Below is a small trained network, with its code and all its weights. Each question gives an input and a class and asks what happens when units are switched off, that is, made to give their printed mean instead of their output.

import numpy as np


def w(rows, s, z=0):
    codes = np.array(rows[::2]) - 128.0
    scale = np.full(codes.shape[1], s)
    scale[-1] = z or s
    return codes * scale


def f(y):
    return y / 2 * (1 + np.tanh(0.7978845608 * (y + 0.044715 * y**3)))


def log_softmax(a):
    a = a - a.max(-1, keepdims=True)
    return a - np.log(np.exp(a).sum(-1, keepdims=True))


def net(x, mask):
    res = np.array(x, float).reshape(1, 5) / 4 @ E
    y = f(res @ A[0][:, :-1].T + A[0][:, -1])
    res = res + np.where(mask, y, B[0][:, -1]) @ B[0][:, :-1]
    return log_softmax(res[-1] @ U[:, :-1].T + U[:, -1])


A, B = {}, {}
E = w([
[199,14,135,144],'x0',
[100,170,133,235],'x1',
[66,99,181,155],'x2',
[133,96,6,202],'x3',
[227,211,199,184],'x4',
],0.014)
A[0] = w([
[18,140,142,82,139],'neuron 0',
[185,112,140,215,124],'neuron 1',
[123,73,61,197,229],'neuron 2',
[69,211,52,121,210],'neuron 3',
[160,81,71,1,255],'neuron 4',
[162,223,147,238,82],'neuron 5',
[45,157,64,44,192],'neuron 6',
],0.011,0.0048)
B[0] = w([
[2,4,248,215,208],'neuron 0',
[158,171,38,118,194],'neuron 1',
[121,39,50,148,240],'neuron 2',
[50,172,109,17,219],'neuron 3',
[199,20,170,50,249],'neuron 4',
[93,248,115,215,234],'neuron 5',
[52,81,150,46,225],'neuron 6',
],0.0084,0.017)
U = w([
[113,109,27,152,110],'0',
[38,99,202,129,111],'1',
[189,89,107,93,86],'2',
[80,135,65,68,100],'3',
[91,91,134,114,59],'4',
[119,116,254,155,247],'5',
[215,189,178,62,182],'6',
[78,201,100,165,150],'7',
],0.018,0.012)

Each question gives the input, the list of numbers given to net, and the class t.
The units are the neurons (one row each of A and B). Each row of codes is followed by its name. A weight is (code - 128) times the scale printed after its matrix; where a second scale follows, it is the last column's (A, B and U).
mask holds one flag per neuron, in row order. A switched-off neuron (its flag False) gives its mean, the last column of its row in B, instead of its output. The means were averaged over made-up inputs and are rounded, as every weight is.
A unit's drop is (log p(t) with every unit on - log p(t) with that unit switched off) / (log p(t) with every unit on - log p(t) with every unit switched off).
The circuit of an input: a set's keep is (log p(t) with only the set's units on - log p(t) with every unit switched off) / (log p(t) with every unit on - log p(t) with every unit switched off). Starting from all 7 units, units are removed one at a time, each time the one whose removal leaves the highest keep (on an exact tie, the one counted first), for as long as the keep stays at least 0.8.
circuit, biggest first: the units of the circuit, biggest drop first
k most important neurons: the k neurons with the biggest drops, biggest first
drop of u: that unit's drop, to one decimal
input [5,-5,-7,2,7], class 6: circuit, biggest first -> neuron 2
input [5,1,-2,-6,-3], class 5: 3 most important neurons -> neuron 2; neuron 1; neuron 3
input [2,4,4,-1,1], class 7: circuit, biggest first -> neuron 4; neuron 0
input [7,8,-5,-7,6], class 7: 2 most important neurons -> neuron 5; neuron 4
input [5,1,1,-8,-6], class 5: 3 most important neurons -> neuron 3; neuron 2; neuron 4
input [6,-8,3,1,7], class 6: circuit, biggest first -> neuron 2; neuron 0
input [1,1,-7,-3,-3], class 2: circuit, biggest first -> neuron 5; neuron 4
input [5,6,2,-4,-3], class 5: circuit, biggest first -> neuron 3; neuron 6
input [4,-1,7,2,1], class 0: 2 most important neurons -> neuron 4; neuron 0
input [7,-5,6,-2,6], class 6: 2 most important neurons -> neuron 0; neuron 2
input [-1,-4,-4,8,-3], class 3: 2 most important neurons -> neuron 3; neuron 6
input [-3,-3,-5,-5,0], class 6: 3 most important neurons -> neuron 2; neuron 4; neuron 0
input [-6,6,0,3,-3], class 1: 3 most important neurons -> neuron 0; neuron 1; neuron 6
input [-4,4,-7,5,2], class 7: circuit, biggest first -> neuron 5
input [5,-3,-7,-7,0], class 6: 3 most important neurons -> neuron 2; neuron 0; neuron 6
input [-3,-2,5,-2,4], class 5: drop of neuron 3 -> 0.1
input [-1,-6,6,6,-6], class 1: drop of neuron 0 -> 0.4
input [-4,4,-2,1,-7], class 1: drop of neuron 0 -> 1.2
input [-4,-1,-3,1,5], class 7: 2 most important neurons -> neuron 4; neuron 5
input [-1,5,-5,3,-5], class 3: circuit, biggest first -> neuron 3
